Each row is followed by its class. Each block has new classes.
[ -5   1   8  -6  -5   6 -25  -1   5  -2   0   2  15  16  -1  11  10  -8
   8   0 -23  -2  -4  -8 -25  -4  -6   5 -13   9   3  -7  -4 -26  -7  -3
   2  15 -24]
S
[ 21   4   2 -13   4  27 -17   7  -4   6  12  11  14   6   2   9  -2  19
  21 -31 -36  -3   1 -13 -13  -5  -1  -2  -1   4   3   8  16  10  -4   9
  -4  -3 -19]
S
[   2    4    8  -34    0   10  -38    1  -10   -3    7    4   19   10
    4  -26   13   26   34  -28   19   -6   -3   -7   -2 -111    4   -5
  -16    0    9  -27   13   -4  -14   -4  -12  -16    2]
S
[-19  -6  20 -21   2  14 -49   3   6  -3  -3   6  15  24  -4  -8  13  16
  24  -7  -4   8  -6   3   7  35 -14  -7  -7   0  12 -12  -9   5 -25 -11
 -10 -11 -45]
S
[  1  -1  30  15 -10 -11  54   1 -11   7  -1 -18  55  -3  -1  11  56  10
 -11 -30  -1 -18   9   8  -1 -32  20  20 -13  -5   3  -7  -7   6  -6  11
   7  13 -29]
K
[-12  -6  -4   9 -16   5 -18  15  -4  -5  -1  -2  13   1  -3  -3  -4   0
   2  -1  -7  -3  11  -2   2  12  -2  10   3   3   7  -9   2  -4  -3  -2
  10   7 -21]
S
[ -2   4   2 -22  -3   4 -37   3  13   1  -6  -5   7  16 -11 -12  14   7
  21   1   7   6  -4   0   2  41 -11  -3  -1  -6   5  50  -4   5 -12  -8
 -11  -6 -13]
S
[-15   9   3  -5  -8  -1 -23   4  -1  -3 -16   5  27   7  15  -4   2  -2
   0   6   3   0   3  21   6  28   3   9   0  -3  15  -7   0   2 -18  -9
 -12  -6 -31]
S
[-21  -5   0 -28  -9  -1 -18   7 -21  -1   0   6  15  16  -7  11   2  33
   2 -36   5   8  -6  19   0  30  -6   7  -1 -14   5  -6 -13 -14 -12 -11
  -4 -31 -45]
K
[-20  -7  12   2 -27   2 -18   8  14  -6  -5  -2  25   9  -2 -10   6   1
   4  14   7  -3   8  18  -7  15   3   5  -4  -5   9 -12 -18  10  -8  -4
  -6   3  -5]
S
[ -4  20   3  11 -25 -49   1  -2  35  -4 -17 -13  44 -39  19 -47  -3   4
 -28  14  -7 -11  17   3   0 -50  13   9  -8  -8  18   4 -13  38  -7 -17
 -17  22  25]
K
[-20  -4  -9   3  -3 -65   8   4  32  -5  -9 -24  23  -7  -7 -24   3  16
 -32  25 -10  -9  17   4  15 -20   3  21   6  -5  -7   6 -36  11  70 -17
 -10  20  13]
K
[ -6  -2  16 -17  -3  15 -20  13  -8  -1  23   7  24  -7  -2  -3   0  22
  15 -32  13  -5  -4  -1  -1   8   5   1   3   1   5  -2  -2   4 -10  -2
   0 -10 -19]
S
[-31  -4  -9   4 -12   3  -8   9   2  -5 -19  12  21  -6  -9   2 -18   4
 -18 -22 -12   4   7  23   8  26  -7  15  -2  -7  13 -18  -9  -4 -11  -9
  -5 -10 -49]
K
[-19 -10 -11 -35   2  17 -52   1  17  -5  -6  13   0  22  -1   9   5  14
  27 -24  -6   6  11  -7 -11  35 -15  -6   8  -1  -4 -13  -8 -12 -15 -16
  -6 -41 -49]
K
[ -8   0  13  -1 -20  27  -7   4 -25  -8   2  12  21  -8  -1   8   3  -8
   2 -19   4  -5  -2  25   0  26   4  14   4   1  32  -4   7   8  -8   7
  11 -18 -30]
S
[-21  -7 -13   1 -12  -2 -22   6  -2  -6  -9   6   5   1   0   4   1   3
  -4 -15   2  -1   2  12   3  15  -4   3   7  -4   0 -11 -17  -6 -20  -7
  -4  -6 -25]
S
[  3   6   1 -18   8 -13 -36   3  47   7 -15 -15   9 -11   5 -31 -13  12
  -4 -14   2   2   2 -18   2 -33   2   2   3   5   5   8   3  13   6 -16
 -10  11  21]
K
